13	19	-6	14	-1	3	-8	-5	8	3	-5	22
-3	-4	-15	-6	4	3	-3	-8	-4	-44	-2	10
-9	-1	-8	4	-9	0	13	-5	20	-30	3	2
-6	29	-5	-40	-6	15	-1	7	-44	-29	4	-4
2	-17	-3	14	3	-3	9	-3	10	20	5	6
13	-12	4	-4	-9	15	-7	-1	29	21	-5	5
|
13	2	-6	-9	-3	13
-12	-17	29	-1	-4	19
4	-3	-5	-8	-15	-6
-4	14	-40	4	-6	14
-9	3	-6	-9	4	-1
15	-3	15	0	3	3
-7	9	-1	13	-3	-8
-1	-3	7	-5	-8	-5
29	10	-44	20	-4	8
21	20	-29	-30	-44	3
-5	5	4	3	-2	-5
5	6	-4	2	10	22

-4	-10	4	-4	-10	43	19	-24	-18	26	12	-16	9
31	-6	-4	-2	-17	-15	-14	17	-7	5	16	-15	-21
-19	-19	-10	-1	-7	-5	-1	-28	4	3	8	-13	21
-8	-7	-4	-1	1	0	3	-10	-6	-1	7	-10	15
-23	-14	8	22	0	6	7	19	1	7	-19	-5	17
-6	-14	-3	-13	-21	-14	2	11	-5	-12	-14	26	13
|
-6	-23	-8	-19	31	-4
-14	-14	-7	-19	-6	-10
-3	8	-4	-10	-4	4
-13	22	-1	-1	-2	-4
-21	0	1	-7	-17	-10
-14	6	0	-5	-15	43
2	7	3	-1	-14	19
11	19	-10	-28	17	-24
-5	1	-6	4	-7	-18
-12	7	-1	3	5	26
-14	-19	7	8	16	12
26	-5	-10	-13	-15	-16
13	17	15	21	-21	9

4	-9	-7	-14	17	21	0
32	-2	-14	0	-1	7	9
13	10	-19	15	4	-26	-15
|
13	32	4
10	-2	-9
-19	-14	-7
15	0	-14
4	-1	17
-26	7	21
-15	9	0

33	-24	25	-22	-35	8	17
36	-19	27	-8	-22	16	6
-23	14	-24	7	22	-10	-11
-43	26	-30	15	24	-19	-10
30	-18	25	-5	-22	16	12
35	-25	24	-1	-12	18	8
-34	22	-33	10	27	-22	-18
-37	17	-30	15	31	-6	-3
|
-37	-34	35	30	-43	-23	36	33
17	22	-25	-18	26	14	-19	-24
-30	-33	24	25	-30	-24	27	25
15	10	-1	-5	15	7	-8	-22
31	27	-12	-22	24	22	-22	-35
-6	-22	18	16	-19	-10	16	8
-3	-18	8	12	-10	-11	6	17

23	-15	34	-27	-9	25	11
-37	-1	-29	8	23	-16	-6
|
-37	23
-1	-15
-29	34
8	-27
23	-9
-16	25
-6	11

12	-8	-1	22	12	3	-21	8	20	-15
-26	1	-11	-34	-3	24	11	-10	-15	12
-8	2	-6	-24	2	8	2	-25	-10	10
-6	15	7	-8	-11	6	34	-6	-12	6
|
-6	-8	-26	12
15	2	1	-8
7	-6	-11	-1
-8	-24	-34	22
-11	2	-3	12
6	8	24	3
34	2	11	-21
-6	-25	-10	8
-12	-10	-15	20
6	10	12	-15
---
17	-36	32	29	-29	28
-27	22	-8	-33	20	-31
|
28	-29	29	32	-36	17
-31	20	-33	-8	22	-27

-33	-42	22	-11	-40	37	34	15
2	-25	-11	23	-21	24	20	39
|
15	34	37	-40	-11	22	-42	-33
39	20	24	-21	23	-11	-25	2

18	-36
22	-35
26	-24
|
-36	18
-35	22
-24	26

1	-6	10	14	5	-9	-8	7	18	-10	-7
-1	2	-11	-3	1	5	4	-4	-20	5	12
24	-8	32	12	31	-23	-29	27	39	-31	-30
-27	13	-33	-14	-39	18	29	-28	-23	24	22
-12	14	-13	-25	-9	15	9	-12	-6	17	8
|
-7	-10	18	7	-8	-9	5	14	10	-6	1
12	5	-20	-4	4	5	1	-3	-11	2	-1
-30	-31	39	27	-29	-23	31	12	32	-8	24
22	24	-23	-28	29	18	-39	-14	-33	13	-27
8	17	-6	-12	9	15	-9	-25	-13	14	-12

19	2	17	1	27	-16	-3	-3	23	-8	18	17
-13	-13	-17	1	-20	34	28	12	-24	10	-12	-21
|
17	18	-8	23	-3	-3	-16	27	1	17	2	19
-21	-12	10	-24	12	28	34	-20	1	-17	-13	-13

-2	12	-29
-1	12	-27
-5	13	-35
-1	12	-26
-6	14	-39
|
-29	12	-2
-27	12	-1
-35	13	-5
-26	12	-1
-39	14	-6

0	-5	-5	-7	-4	3	8	-4	0	1	-16	1	-6
2	-6	-18	-5	-4	-3	0	2	-3	-2	-7	12	-7
0	-1	-11	-8	-8	3	7	0	0	3	-15	5	-9
3	-4	-5	-7	-6	1	8	-4	-4	0	-13	-1	-7
0	0	-11	-9	-7	-1	1	-4	-5	7	-10	-3	-4
-1	0	-4	-5	-6	7	9	-2	-4	-1	-21	0	-6
1	4	1	-6	-8	15	11	0	-11	-9	-33	-5	-8
|
-6	1	-16	1	0	-4	8	3	-4	-7	-5	-5	0
-7	12	-7	-2	-3	2	0	-3	-4	-5	-18	-6	2
-9	5	-15	3	0	0	7	3	-8	-8	-11	-1	0
-7	-1	-13	0	-4	-4	8	1	-6	-7	-5	-4	3
-4	-3	-10	7	-5	-4	1	-1	-7	-9	-11	0	0
-6	0	-21	-1	-4	-2	9	7	-6	-5	-4	0	-1
-8	-5	-33	-9	-11	0	11	15	-8	-6	1	4	1
---
3	3	12	-7	8
-9	-6	11	-2	-1
7	13	-1	11	-31
-3	33	-4	-14	20
-9	9	-10	13	14
7	17	-7	9	-13
-16	-3	15	-14	-19
4	10	-8	12	14
|
-3	33	-4	-14	20
7	17	-7	9	-13
7	13	-1	11	-31
4	10	-8	12	14
-9	9	-10	13	14
3	3	12	-7	8
-16	-3	15	-14	-19
-9	-6	11	-2	-1

-5	1
-1	7
-2	-10
6	-35
-2	-12
-1	3
|
-1	7
-1	3
-5	1
-2	-10
-2	-12
6	-35

23	-12	-21	-13	26	-10	-4	-21
23	14	-29	-13	17	22	-24	16
11	15	14	-6	26	17	-23	9
16	13	-32	26	-16	15	16	-13
-8	-24	3	16	-17	-23	23	-17
5	4	17	-21	17	-18	-22	-10
2	19	-19	31	3	26	-13	17
8	-5	8	12	-26	-16	26	-5
-30	-16	20	-11	-27	-9	22	11
-19	-11	25	-14	-24	-11	21	8
2	18	10	-14	22	35	-20	11
|
2	19	-19	31	3	26	-13	17
2	18	10	-14	22	35	-20	11
11	15	14	-6	26	17	-23	9
23	14	-29	-13	17	22	-24	16
16	13	-32	26	-16	15	16	-13
5	4	17	-21	17	-18	-22	-10
8	-5	8	12	-26	-16	26	-5
-19	-11	25	-14	-24	-11	21	8
23	-12	-21	-13	26	-10	-4	-21
-30	-16	20	-11	-27	-9	22	11
-8	-24	3	16	-17	-23	23	-17

18	-1	21	38
14	1	20	35
-8	15	2	4
|
-8	15	2	4
14	1	20	35
18	-1	21	38

5	-17	-5	-7
23	-16	-13	32
-29	-14	0	-5
7	-39	17	15
3	-38	18	36
3	-20	14	-1
-31	-19	17	-10
-30	-28	12	11
33	-25	-26	27
4	-37	-3	22
-3	-11	0	12
-11	-41	-2	-12
|
-3	-11	0	12
-29	-14	0	-5
23	-16	-13	32
5	-17	-5	-7
-31	-19	17	-10
3	-20	14	-1
33	-25	-26	27
-30	-28	12	11
4	-37	-3	22
3	-38	18	36
7	-39	17	15
-11	-41	-2	-12

-8	6	6	-14	3	-9	-11	-2	10	-9
-13	20	0	-30	10	-35	-28	-3	26	-27
-11	-41	25	29	35	15	24	25	-36	13
13	-18	3	27	-13	39	27	0	-23	29
19	1	-2	8	-23	34	12	-12	-6	25
-8	-22	8	21	3	11	18	10	-18	7
-15	-3	12	-13	32	-25	-14	12	3	-17
|
-13	20	0	-30	10	-35	-28	-3	26	-27
-8	6	6	-14	3	-9	-11	-2	10	-9
19	1	-2	8	-23	34	12	-12	-6	25
-15	-3	12	-13	32	-25	-14	12	3	-17
13	-18	3	27	-13	39	27	0	-23	29
-8	-22	8	21	3	11	18	10	-18	7
-11	-41	25	29	35	15	24	25	-36	13

-19	19
20	-18
-31	-10
-23	-1
-3	15
13	24
|
13	24
-19	19
-3	15
-23	-1
-31	-10
20	-18

14	-2	15	27	-25	35	-32	-35
1	4	5	10	-11	19	-13	-21
12	-8	3	9	-1	1	-5	3
12	-7	3	12	-6	4	-9	0
7	1	11	17	-16	26	-20	-27
7	0	10	16	-15	24	-19	-24
15	-6	4	20	-17	14	-22	-7
15	-22	7	-13	37	-26	36	21
-5	7	1	-3	1	7	2	-11
-8	9	1	-7	5	6	6	-13
|
-8	9	1	-7	5	6	6	-13
-5	7	1	-3	1	7	2	-11
1	4	5	10	-11	19	-13	-21
7	1	11	17	-16	26	-20	-27
7	0	10	16	-15	24	-19	-24
14	-2	15	27	-25	35	-32	-35
15	-6	4	20	-17	14	-22	-7
12	-7	3	12	-6	4	-9	0
12	-8	3	9	-1	1	-5	3
15	-22	7	-13	37	-26	36	21
